Questions about the grid below. Indices start at 1.
1) Give the entry at row 2, column 1.
2) Give the entry at row 1, column 1.
3) Give the entry in the bottom-left corner.
4) Give the entry at row 1, column 2.
5) Give the entry in row 2 and column 2.
143  126  127  129  132  131  125  125  145  130  124  106
125  129  136  118  136  123  133  126  137  120  123  157
126  131  133  119  135  130  131  126  114  132  132  120
136  135  125  129  132  128  129  131  122  121  125  101
141  115  132  119  127  127  125  123  149  127  129  129
131  123  130  122  149  126  128  126  128  157  125  131
128  129  129  126  121  131  127  125  122  128  130  136
133  130  126  132  125  128  128  127  128  128  131  147
132  145  131  131  118  130  132  125  123  126  119  133
134  128  128  133  127  126  128  132  122  148  126  131
1) 125
2) 143
3) 134
4) 126
5) 129

Read these off the matrix that follows.
1) Find the top-right entry.
2) Find the entry in the bottom-right corner.
3) Find the bottom entry of the column that holds the smallest entry.
4) Find the top entry of the column that holds the smallest entry.
5) Find the third entry on the diagonal from the top-right corner.
6) Find the entry just left of 104.
7) Find the entry just left of 133.
8) Find the smallest entry in the first column.
[[136 139 117 147 125 126 106]
 [124 140 123 129 118 126 118]
 [136 112 121 132 137 129 125]
 [125 122 135 116 129 130 140]
 [146 116 120 147 142 129 116]
 [139 133 121 146 131 128 112]
 [136 104 130 122 141 132 138]
 [134 121 125 130 132 129 125]
 [129 119 152 115 138 134 156]]
1) 106
2) 156
3) 119
4) 139
5) 137
6) 136
7) 139
8) 124
